[-8,-5,-13,-2,2,11,-21,27,1,-5,0,9,12,-13,0,-2,1,8,-14,-9,5,-2,8,12,3,18,-7,2,-10,-14,0,-7,7,10,-8,-5,0,-5,-15,-2,10,7,7,-3,21,-7,-5,-7,-16,3,-2,11,0,-3,20,7,5,10,5,8,7,4,1]  0
[-15,0,-19,10,4,8,-30,28,7,-1,-4,16,15,-2,8,-2,12,-1,-9,-16,5,3,-19,10,-2,4,1,-7,-17,-13,5,-10,5,3,8,-2,-7,-1,-41,-14,12,7,5,-10,28,-7,3,-22,-12,2,-3,17,-4,-10,-2,12,5,8,1,10,13,12,-1]  0
[0,-4,-17,10,0,-6,-30,32,-2,14,8,9,8,-3,-5,-6,2,14,-8,-20,1,-10,5,7,1,-9,6,-5,-2,-6,-10,-4,0,-2,0,6,11,-6,-7,1,13,-4,3,-5,23,-9,-5,-13,-21,3,16,7,-1,-11,-6,20,-1,6,6,20,-1,0,14]  1
[13,-3,-10,12,2,-4,-32,20,-1,2,7,16,11,-5,-4,-13,-3,18,2,-17,2,5,1,9,12,-14,7,-2,0,-5,4,5,0,1,-1,-11,-2,-14,-1,2,17,-4,2,2,6,-4,8,2,-21,2,4,2,6,-11,-11,0,9,12,5,5,-2,2,22]  1
[-20,7,-13,-4,6,-2,-21,-15,1,10,11,-5,-4,-3,19,-4,-3,-1,-16,5,-6,-4,15,11,9,12,-6,-10,-11,10,-10,1,5,3,-1,-7,2,1,-3,-6,13,14,3,19,0,7,10,0,0,10,-7,0,4,11,-16,1,-12,-14,1,0,9,2,25]  2
[0,4,-4,16,4,-1,-17,9,-2,2,3,8,16,1,6,-2,0,9,-7,-2,4,-1,8,12,0,-15,-4,3,-5,-17,0,-4,2,9,3,1,-2,0,-14,-2,14,7,2,8,11,5,0,-14,-20,3,1,9,1,-3,-9,12,-10,8,-4,4,1,-6,11]  2
[-10,-4,-9,4,-3,5,-23,29,5,1,-1,7,7,-3,1,-7,11,4,-24,-19,3,-3,10,10,5,6,-10,-14,-15,-10,-3,0,8,6,4,-2,-9,-3,-22,0,10,-2,14,5,27,-2,4,-16,-8,9,-2,17,-2,-6,10,-1,7,5,5,4,4,11,-9]  0
[-6,-4,-14,7,6,3,-24,29,9,7,0,16,5,5,7,-3,9,0,-15,-11,6,-12,10,12,29,8,-5,8,-18,-21,-3,-4,2,12,0,0,-8,-4,-18,-3,3,7,3,-3,24,-6,4,-12,-12,3,-32,17,8,3,-1,6,6,14,7,7,5,4,3]  0
[21,0,-10,11,10,-1,-37,24,3,11,7,28,18,3,-4,-6,-6,16,-12,-33,9,-5,1,16,-1,-2,-5,8,-13,-6,-7,1,-4,-2,7,4,-4,-4,5,9,17,-17,-14,4,10,-10,4,-12,-42,-6,3,-6,8,-3,-13,-8,6,7,-7,12,-15,2,36]  1
[13,7,-11,12,15,2,-36,9,3,6,0,22,7,-2,4,-9,-15,29,-25,-14,13,-9,1,16,7,-12,10,6,-4,5,-16,-2,-7,-3,-2,1,3,0,16,3,11,-7,-5,15,-2,-16,0,-15,-20,-6,1,-14,6,-2,-19,5,-6,-3,1,1,-2,0,28]  2
[-2,4,-20,7,-9,1,-38,30,-1,-5,4,13,-1,-9,6,-4,6,8,-22,1,9,-1,19,18,0,-13,7,11,-2,-4,-4,4,4,11,-1,7,6,3,-11,5,16,1,4,9,-2,-7,0,-16,-12,11,-6,-3,0,-4,-5,0,2,0,5,1,-2,6,21]  2
[11,-2,-11,5,1,-1,-29,21,7,0,4,21,1,-2,-8,3,-7,15,-8,-19,9,0,10,8,-3,-10,2,-2,-9,-6,0,-3,6,-2,0,-1,-3,0,5,-4,11,-2,-1,2,10,-11,2,-17,-21,1,-3,2,-1,-9,-6,8,-7,2,4,15,1,-1,17]  1
[-16,6,-13,13,3,-1,-42,13,3,1,12,16,9,7,3,-10,-6,14,-15,-15,9,0,0,11,0,-8,-10,0,-10,-7,-2,-5,0,-4,6,1,-1,-5,-9,-3,15,-7,2,2,17,-8,14,-10,-20,5,0,2,-7,-7,-7,1,-1,7,-1,11,-4,4,30]  1
[-3,10,-7,2,5,-4,-19,13,-1,5,4,9,5,2,2,1,-4,13,-14,-3,4,-7,-3,8,5,-13,-3,0,-5,-2,-9,-1,9,10,0,-6,1,1,6,3,11,-4,20,9,4,-15,5,-5,-23,4,-5,-6,-1,-5,-13,8,-6,-1,-1,13,-4,1,10]  2
[7,3,-9,13,8,2,-24,11,3,-2,0,8,6,-5,-7,-4,-4,7,-6,-15,9,-5,5,12,-2,-11,-1,0,-2,3,2,-13,-9,-30,-4,3,3,-2,-8,4,16,3,7,9,5,-9,-2,-7,-19,2,2,1,4,-4,-3,4,-6,1,-6,7,-1,-2,16]  1
[0,1,-2,12,10,10,-29,33,5,-3,0,-4,8,-52,5,5,6,13,-13,-23,0,-2,14,4,0,-6,-3,5,-16,-21,-2,-7,5,9,-2,4,-9,3,-13,-2,1,2,-3,3,20,-10,14,-20,-17,8,-11,4,4,3,2,6,-2,7,6,4,9,-9,1]  0
